Below are the code and all the weights of a small trained network. Each question names an input and a class and asks about switching units off, where a switched-off unit gives its printed mean instead of its output.

import numpy as np


def w(rows, s, z=0):
    codes = np.array(rows[::2]) - 128.0
    scale = np.full(codes.shape[1], s)
    scale[-1] = z or s
    return codes * scale


def norm(h):
    return h / np.sqrt((h * h).mean(-1, keepdims=True) + 1e-5)


def f(y):
    return y / 2 * (1 + np.tanh(0.7978845608 * (y + 0.044715 * y**3)))


def log_softmax(a):
    a = a - a.max(-1, keepdims=True)
    return a - np.log(np.exp(a).sum(-1, keepdims=True))


def net(x, mask):
    res = np.array(x, float).reshape(1, 4) / 4 @ E
    u = 0
    for l in range(2):
        y = f(norm(res) @ A[l][:, :-1].T + A[l][:, -1])
        res = res + np.where(mask[u : u + 3], y, B[l][:, -1]) @ B[l][:, :-1]
        u += 3
    return log_softmax(norm(res)[-1] @ U[:, :-1].T + U[:, -1])


A, B = {}, {}
E = w([
[176,175,255,25,99],'x0',
[204,142,126,156,46],'x1',
[57,238,104,121,99],'x2',
[216,187,91,105,233],'x3',
],0.0064)
A[0] = w([
[179,197,107,121,226,2],'0.n1',
[163,10,193,163,168,60],'0.n2',
[57,101,164,110,200,79],'0.n3',
],0.012,0.0057)
B[0] = w([
[202,69,67,91,30,241],'0.n1',
[113,249,61,84,98,253],'0.n2',
[180,158,212,207,3,179],'0.n3',
],0.011,0.004)
A[1] = w([
[152,154,220,60,166,3],'1.n1',
[174,160,102,244,84,169],'1.n2',
[67,173,173,201,102,235],'1.n3',
],0.011,0.0032)
B[1] = w([
[6,154,118,237,208,166],'1.n1',
[99,138,220,128,158,253],'1.n2',
[198,124,61,94,142,233],'1.n3',
],0.012,0.0064)
U = w([
[172,88,80,113,78,246],'0',
[74,144,130,185,233,252],'1',
[130,215,31,87,138,82],'2',
[185,128,251,177,118,109],'3',
[136,107,135,93,159,33],'4',
[72,38,180,44,187,1],'5',
],0.013,0.0068)

Each question gives the input, the list of numbers given to net, and the class t.
The units are the neurons (one row each of A and B). Each row of codes is followed by its name. A weight is (code - 128) times the scale printed after its matrix; where a second scale follows, it is the last column's (A, B and U).
mask holds one flag per neuron, layer by layer. A switched-off neuron (its flag False) gives its mean, the last column of its row in B, instead of its output. The means were averaged over made-up inputs and are rounded, as every weight is.
A unit's drop is (log p(t) with every unit on - log p(t) with that unit switched off) / (log p(t) with every unit on - log p(t) with every unit switched off).
The circuit of an input: a set's keep is (log p(t) with only the set's units on - log p(t) with every unit switched off) / (log p(t) with every unit on - log p(t) with every unit switched off). Starting from all 6 units, units are removed one at a time, each time the one whose removal leaves the highest keep (on an exact tie, the one counted first), for as long as the keep stays at least 0.8.
circuit, biggest first: the units of the circuit, biggest drop first
top k neurons: the k neurons with the biggest drops, biggest first
k most important neurons of layer l: the k neurons of layer l with the biggest drops, biggest first
input [-2,-5,4,4], class 3: 2 most important neurons of layer 0 -> [0.n3; 0.n2]
input [7,0,-3,3], class 1: circuit, biggest first -> [1.n1]
input [6,2,2,-4], class 1: top 4 neurons -> [1.n1; 0.n1; 0.n3; 0.n2]
input [8,-6,-3,-3], class 1: top 2 neurons -> [1.n1; 0.n1]
input [-1,5,4,2], class 3: top 3 neurons -> [1.n2; 0.n2; 1.n1]
input [-2,-8,3,-4], class 3: top 2 neurons -> [0.n3; 1.n2]
input [-3,8,0,5], class 3: top 3 neurons -> [1.n2; 1.n3; 0.n2]
input [-4,0,-2,0], class 1: top 2 neurons -> [0.n1; 1.n3]
input [-4,-8,-6,-8], class 0: circuit, biggest first -> [1.n3; 0.n3]
input [-1,8,-6,4], class 3: top 3 neurons -> [1.n2; 1.n3; 0.n1]
input [-8,6,-6,3], class 1: top 2 neurons -> [0.n1; 1.n2]
input [-8,7,-6,3], class 1: circuit, biggest first -> [0.n1; 1.n2]
input [4,6,-7,5], class 2: top 3 neurons -> [0.n2; 0.n3; 1.n2]
input [-6,8,5,6], class 3: circuit, biggest first -> [1.n2; 0.n2]
input [4,-2,-4,5], class 0: top 2 neurons -> [0.n1; 1.n2]
input [3,-8,4,6], class 3: top 3 neurons -> [0.n3; 0.n1; 1.n3]
input [-3,6,5,-1], class 3: circuit, biggest first -> [1.n2]
input [4,8,7,4], class 3: top 2 neurons -> [0.n2; 1.n3]
input [4,2,3,4], class 0: circuit, biggest first -> [0.n1; 0.n2]
input [-3,1,-2,6], class 0: circuit, biggest first -> [0.n1]
input [8,-4,-2,-6], class 1: top 2 neurons -> [1.n1; 0.n1]
input [-4,-8,4,-5], class 3: top 3 neurons -> [0.n3; 1.n2; 0.n2]
input [5,-1,-3,6], class 0: top 2 neurons -> [0.n1; 1.n2]
input [-4,8,-5,-5], class 3: 2 most important neurons of layer 1 -> [1.n2; 1.n1]
input [7,4,-1,-6], class 1: 2 most important neurons of layer 1 -> [1.n1; 1.n3]
input [5,-2,-4,1], class 1: 2 most important neurons of layer 1 -> [1.n1; 1.n3]
input [3,-7,-2,6], class 3: 2 most important neurons of layer 0 -> [0.n3; 0.n1]
input [7,-6,-5,3], class 1: circuit, biggest first -> [1.n1]
input [-3,1,-2,5], class 0: 2 most important neurons of layer 0 -> [0.n1; 0.n2]
